127  134  139  140  135  124  121  115  137  120  135  133  133  114  135  125
119  124  135  138  122  128  137  129  133  129  130  110  121  130  146  128
128  120  123  114  120  134  131  136  118  138  118  123  131  140  117  129
119  125  137  139  123  128  137  128  134  128  130  111  121  129  146  128
126  134  139  140  135  124  121  115  137  120  135  133  133  114  135  125
120  129  146  143  128  128  132  123  136  125  129  119  126  124  144  126
123  130  132  140  128  121  128  119  139  123  139  119  126  116  145  126
136  130  120  116  132  131  125  135  119  130  122  143  130  135  110  130
129  132  146  131  136  136  125  128  125  125  116  143  134  132  116  127
131  124  103  117  121  122  130  133  125  132  136  120  122  129  129  130
126  136  148  145  137  131  132  129  133  120  125  136  123  129  134  129
122  127  127  137  124  121  130  121  137  126  139  114  124  119  146  126
Give the 3rd-last entry, reading row by row.
A: 119
Give the top entry of the column that holds the smallest entry.
A: 139
The top-right entry: 125
Give the entry in the bottom-left corner.
A: 122
The entry just left of the largest entry: 136
Give the entry just right of 103.
A: 117
The smallest entry in the first row: 114
The entry in the top-left corner -> 127
The first entry of the largest entry's row is 126
The last entry of the largest entry's row -> 129
Give the 2nd entry, reading row by row.
A: 134
Give the largest entry in the first row.
A: 140
Give the 4th entry from the end, reading row by row.
A: 124
Give the last entry of the smallest entry's row.
A: 130
The second entry on the main diagonal -> 124
The largest entry in the last row: 146
Give the maximum.
A: 148
Give the third entry on the diagonal from the top-right corner.
A: 140
Give the 5th entry, reading row by row.
A: 135
Give the third entry on the main diagonal.
A: 123
Give the bottom entry of the column that holds the largest entry.
A: 127
The second entry on the diagonal from the top-right corner -> 146
The last entry, reading row by row is 126
The minimum: 103

Questions about the row below.
1) Give the last entry.
2) Give the third entry from the right.
3) Give the 2nd smallest entry.
[155 125 136 137]
1) 137
2) 125
3) 136

M =
[[150 152 143 143]
 [150 153 142 143]
 [114 133 110 145]
 [127 157 108 120]
 [151 154 142 142]
 [139 116 138 153]
 [115 126 111 147]
 [150 153 142 143]
 [148 151 143 144]]
The entry just right of the largest entry: 108
The second entry in reading order -> 152
Find the bottom-right entry.
A: 144
The first entry in reading order is 150
The bottom-left entry -> 148
Find the entry just left of 126.
A: 115
Find the smallest entry in the first column.
A: 114
The last entry of the largest entry's row: 120
The 3rd entry on the diagonal from the top-right corner -> 133
Find the top-right entry.
A: 143
The second entry on the diagonal from the top-right corner is 142
Find the first entry of the largest entry's row.
A: 127
The top entry of the column that holds the smallest entry: 143
Find the entry directly above 144.
A: 143
Find the entry just left of 147.
A: 111

data = array([108, 126, 114, 146, 127, 127, 124, 113, 100, 111])
The largest entry is 146
The entry just left of 114 is 126

A =
[[121 132 115 113 133 124 145 144]
 [103 118 139 136 119  99 139 137]
 [132 132 119 119 132 134 132 132]
 [150 131 112 114 130 146 121 122]]
The 1st entry on the diagonal from the top-right corner: 144
Read off the smallest entry in the last column.
A: 122
The entry directly above the largest entry: 132
The top-left entry is 121
Read off the bottom-left entry.
A: 150
The bottom entry of the column that holds the smallest entry is 146
The entry just left of 122 is 121
Read off the second entry on the main diagonal.
A: 118
The 3rd entry in reading order -> 115
Read off the entry directly below the smallest entry.
A: 134
Read off the top entry of the column that holds the smallest entry.
A: 124

m = [108 122 135 125 124 127 144 142 127 135 118 119 127 107 126]
Find the entry just left of 144.
127
Find the entry just left of the centre entry.
144

[[128 128 129 132 129 128 130 132 129 129 128 132 124 129 128]
 [127 128 129 132 131 129 126 132 127 131 127 131 122 128 127]
 [128 126 129 132 132 129 126 131 126 132 126 131 123 127 127]
 [127 128 129 132 132 130 124 132 126 132 126 131 121 128 128]
 [128 128 129 133 131 128 126 132 127 132 127 131 122 128 129]
 [128 130 125 119 123 125 128 120 129 123 128 121 141 124 130]
 [129 134 122 113 116 121 129 117 130 117 130 117 154 122 137]
 [126 129 126 130 133 129 117 129 121 133 126 127 127 122 131]
 [127 129 128 130 132 130 120 129 122 130 127 129 125 124 129]
 [129 126 132 132 129 131 136 132 132 127 130 132 119 135 123]
 [130 129 128 126 123 125 133 127 132 125 129 128 133 130 129]
 [128 127 130 132 130 129 128 131 128 130 128 132 122 131 127]
 [129 126 132 134 129 130 136 134 133 129 129 135 117 136 123]]
Read off the second entry on the diagonal from the top-right corner.
128
The entry just left of the largest entry is 117
The last entry of the largest entry's row: 137
Read off the entry directly below 141.
154
The last entry, reading row by row -> 123
Read off the first entry on the main diagonal.
128
The smallest entry in the first column is 126
The entry just right of the centre entry -> 130
Read off the 2nd-last entry, reading row by row.
136
Read off the bottom entry of the column that holds the largest entry.
117
The third entry on the main diagonal -> 129
The bottom-left entry is 129
Read off the 2nd entry on the main diagonal.
128
Read off the third entry, reading row by row.
129
Read off the entry just left of the smallest entry.
122
Read off the top entry of the column that holds the largest entry.
124
Read off the entry directly below the largest entry.
127
Read off the top entry of the column that holds the smallest entry.
132
Read off the fifth-last entry, reading row by row.
129
Read off the largest entry in the first column.
130
Read off the first entry of the largest entry's row.
129
The top-right entry: 128
The 2nd entry, reading row by row is 128
Read off the 2nd smallest entry.
116
The second largest entry is 141
